Below are the code and all the weights of a small trained network. Each question names an input and a target symbol and asks about switching units off, where a switched-off unit gives its printed mean instead of its output.

import numpy as np


def w(rows, s, z=0):
    codes = np.array(rows[::2]) - 128.0
    scale = np.full(codes.shape[1], s)
    scale[-1] = z or s
    return codes * scale


def softmax(a):
    e = np.exp(a - a.max(-1, keepdims=True))
    return e / e.sum(-1, keepdims=True)


def log_softmax(a):
    a = a - a.max(-1, keepdims=True)
    return a - np.log(np.exp(a).sum(-1, keepdims=True))


def net(x, mask):
    ids = ['ΘΞΦαβεζηλμπστψω'.index(c) for c in x.split()]
    T = len(ids)
    res = E[ids] + P[:T]
    u = 0
    for l in range(3):
        r = res
        for j in range(3):
            rows = slice(3 * j, 3 * j + 3)
            q, k, v = (r @ M[l][rows].T for M in (Q, K, V))
            z = softmax(np.where(np.tri(T) > 0, q @ k.T / 3**0.5, -1e9)) @ v
            o = O[l][rows]
            res = res + np.where(mask[u + j], z, o[:, -1]) @ o[:, :-1]
        u += 3
    return log_softmax(res[-1] @ U[:, :-1].T + U[:, -1])


Q, K, V, O = {}, {}, {}, {}
E = w([
[167,142,133],'Θ',
[121,153,193],'Ξ',
[202,103,146],'Φ',
[111,114,152],'α',
[165,145,63],'β',
[191,115,193],'ε',
[96,116,143],'ζ',
[122,131,180],'η',
[155,118,81],'λ',
[188,134,223],'μ',
[103,133,186],'π',
[252,170,55],'σ',
[118,155,31],'τ',
[77,144,132],'ψ',
[111,172,131],'ω',
],0.018)
P = w([
[71,83,130],'0',
[138,134,137],'1',
[127,148,126],'2',
[122,160,132],'3',
[127,184,148],'4',
[111,195,132],'5',
[91,203,111],'6',
[84,219,105],'7',
[83,247,93],'8',
],0.011)
Q[0] = w([
[172,137,123],'0.h0',
[154,104,172],'0.h0',
[170,75,133],'0.h0',
[40,177,196],'0.h1',
[245,102,106],'0.h1',
[194,253,138],'0.h1',
[86,97,64],'0.h2',
[89,184,51],'0.h2',
[84,155,179],'0.h2',
],0.012)
K[0] = w([
[123,115,157],'0.h0',
[104,114,114],'0.h0',
[103,177,122],'0.h0',
[212,116,78],'0.h1',
[43,29,132],'0.h1',
[141,28,130],'0.h1',
[133,126,7],'0.h2',
[41,167,80],'0.h2',
[117,251,139],'0.h2',
],0.015)
V[0] = w([
[184,187,144],'0.h0',
[73,182,133],'0.h0',
[80,165,154],'0.h0',
[133,235,186],'0.h1',
[169,116,142],'0.h1',
[59,97,244],'0.h1',
[173,100,152],'0.h2',
[108,65,129],'0.h2',
[138,112,216],'0.h2',
],0.011)
O[0] = w([
[208,101,254,228],'0.h0',
[171,208,64,124],'0.h0',
[147,117,80,106],'0.h0',
[232,163,146,119],'0.h1',
[156,16,129,150],'0.h1',
[74,130,183,5],'0.h1',
[39,178,77,49],'0.h2',
[192,202,100,53],'0.h2',
[122,132,29,60],'0.h2',
],0.0074,0.0029)
Q[1] = w([
[105,107,116],'1.h0',
[52,207,200],'1.h0',
[120,158,160],'1.h0',
[193,120,146],'1.h1',
[125,135,99],'1.h1',
[20,216,123],'1.h1',
[118,229,168],'1.h2',
[158,245,113],'1.h2',
[109,119,77],'1.h2',
],0.011)
K[1] = w([
[137,110,193],'1.h0',
[159,7,100],'1.h0',
[166,81,26],'1.h0',
[179,164,120],'1.h1',
[54,131,68],'1.h1',
[42,78,166],'1.h1',
[50,96,38],'1.h2',
[95,111,82],'1.h2',
[153,171,85],'1.h2',
],0.011)
V[1] = w([
[47,24,87],'1.h0',
[71,122,148],'1.h0',
[172,171,67],'1.h0',
[119,72,2],'1.h1',
[184,181,69],'1.h1',
[64,175,34],'1.h1',
[168,180,112],'1.h2',
[137,33,194],'1.h2',
[135,97,213],'1.h2',
],0.0097)
O[1] = w([
[240,1,81,74],'1.h0',
[82,24,93,107],'1.h0',
[156,181,214,181],'1.h0',
[168,126,247,124],'1.h1',
[159,217,126,254],'1.h1',
[169,101,228,149],'1.h1',
[62,197,155,115],'1.h2',
[182,182,42,74],'1.h2',
[97,149,80,78],'1.h2',
],0.0062,0.0046)
Q[2] = w([
[110,171,229],'2.h0',
[61,92,232],'2.h0',
[186,134,150],'2.h0',
[48,127,127],'2.h1',
[29,146,220],'2.h1',
[110,95,66],'2.h1',
[68,7,120],'2.h2',
[100,128,173],'2.h2',
[90,95,51],'2.h2',
],0.014)
K[2] = w([
[30,68,141],'2.h0',
[1,128,105],'2.h0',
[178,20,108],'2.h0',
[117,96,155],'2.h1',
[25,102,224],'2.h1',
[132,195,103],'2.h1',
[125,27,181],'2.h2',
[158,115,80],'2.h2',
[48,11,139],'2.h2',
],0.014)
V[2] = w([
[118,100,84],'2.h0',
[224,48,190],'2.h0',
[71,66,197],'2.h0',
[107,37,97],'2.h1',
[97,2,34],'2.h1',
[106,177,23],'2.h1',
[8,94,196],'2.h2',
[5,206,236],'2.h2',
[233,52,124],'2.h2',
],0.008)
O[2] = w([
[119,178,117,145],'2.h0',
[191,122,129,244],'2.h0',
[139,100,68,206],'2.h0',
[165,121,112,163],'2.h1',
[168,162,88,161],'2.h1',
[62,163,98,65],'2.h1',
[116,105,64,40],'2.h2',
[65,10,92,127],'2.h2',
[195,161,155,147],'2.h2',
],0.012,0.011)
U = w([
[158,14,254,10],'Θ',
[166,179,112,7],'Ξ',
[155,113,208,236],'Φ',
[98,144,204,44],'α',
[173,117,170,158],'β',
[91,44,162,109],'ε',
[135,123,51,157],'ζ',
[148,7,124,117],'η',
[180,79,71,84],'λ',
[130,102,44,173],'μ',
[177,108,68,52],'π',
[97,184,27,97],'σ',
[85,111,56,177],'τ',
[142,185,61,71],'ψ',
[138,134,133,185],'ω',
],0.0085,0.012)

Each question gives the input, a string of symbols that net reads in full, and the target symbol t.
The units are the heads (3 rows each of Q, K, V and O). Each row of codes is followed by its name. A weight is (code - 128) times the scale printed after its matrix; where a second scale follows, it is the last column's (O and U).
mask holds one flag per head, layer by layer. A switched-off head (its flag False) gives its mean, the last column of its rows in O, instead of its output. The means were averaged over made-up inputs and are rounded, as every weight is.
A unit's drop is (log p(t) with every unit on - log p(t) with that unit switched off) / (log p(t) with every unit on - log p(t) with every unit switched off).
The circuit of an input: a set's keep is (log p(t) with only the set's units on - log p(t) with every unit switched off) / (log p(t) with every unit on - log p(t) with every unit switched off). Starting from all 9 units, units are removed one at a time, each time the one whose removal leaves the highest keep (on an exact tie, the one counted first), for as long as the keep stays at least 0.8.
circuit, biggest first: the units of the circuit, biggest drop first
unit that matters most: the unit with the biggest drop
heads that matter: for each layer, one digit per head in row order, 1 if its drop is at least 0.15 and else 0, layers parted by /
drop of u: that unit's drop, to one decimal
input τ ψ ψ β ε, target Θ: circuit, biggest first => (0.h0 1.h1 2.h1 1.h2)
input σ Θ σ, target α: circuit, biggest first => (2.h1 1.h1 2.h0 1.h0)
input ψ ψ σ ω τ Φ σ, target η: unit that matters most => 0.h0
input μ Θ λ, target σ: circuit, biggest first => (1.h1 2.h1 1.h2)
input ψ Θ Φ, target η: heads that matter => 111 / 011 / 001
input τ ψ ω ψ λ, target Θ: circuit, biggest first => (0.h0 2.h1 1.h1 1.h2)
input σ π Φ Φ τ σ ψ β β, target α: heads that matter => 100 / 011 / 110
input τ Φ β λ, target Θ: circuit, biggest first => (1.h1 0.h0 2.h1 0.h1)
input ψ ψ λ σ σ τ μ, target η: heads that matter => 111 / 111 / 101
input τ Ξ ζ λ Ξ τ Θ, target Θ: circuit, biggest first => (0.h0 2.h1 1.h2)
input Θ λ μ η σ τ π ω β, target Φ: circuit, biggest first => (0.h2 2.h2)
input τ Ξ β σ, target Φ: heads that matter => 001 / 000 / 010
input Ξ Φ π ω ψ, target τ: circuit, biggest first => (2.h2 1.h1)
input ψ α μ, target η: circuit, biggest first => (2.h2 0.h1)
input Φ Θ β, target Ξ: heads that matter => 110 / 101 / 011
input Ξ Θ η, target τ: circuit, biggest first => (0.h1 2.h2 1.h1)
input ε λ ψ τ α, target ψ: unit that matters most => 0.h1
input ψ ψ Φ ζ ζ α, target η: heads that matter => 111 / 011 / 001
input σ σ ε λ ζ τ, target α: heads that matter => 110 / 111 / 110
input τ Θ σ, target Φ: unit that matters most => 0.h2
input ψ π τ ζ ω ω λ τ α, target η: heads that matter => 110 / 011 / 001
input ψ σ ψ σ π, target η: heads that matter => 111 / 111 / 101
input τ μ μ Ξ λ σ σ β, target Θ: drop of 2.h0 => 0.1
input ψ η Θ ψ β ψ, target η: drop of 1.h0 => 0.1
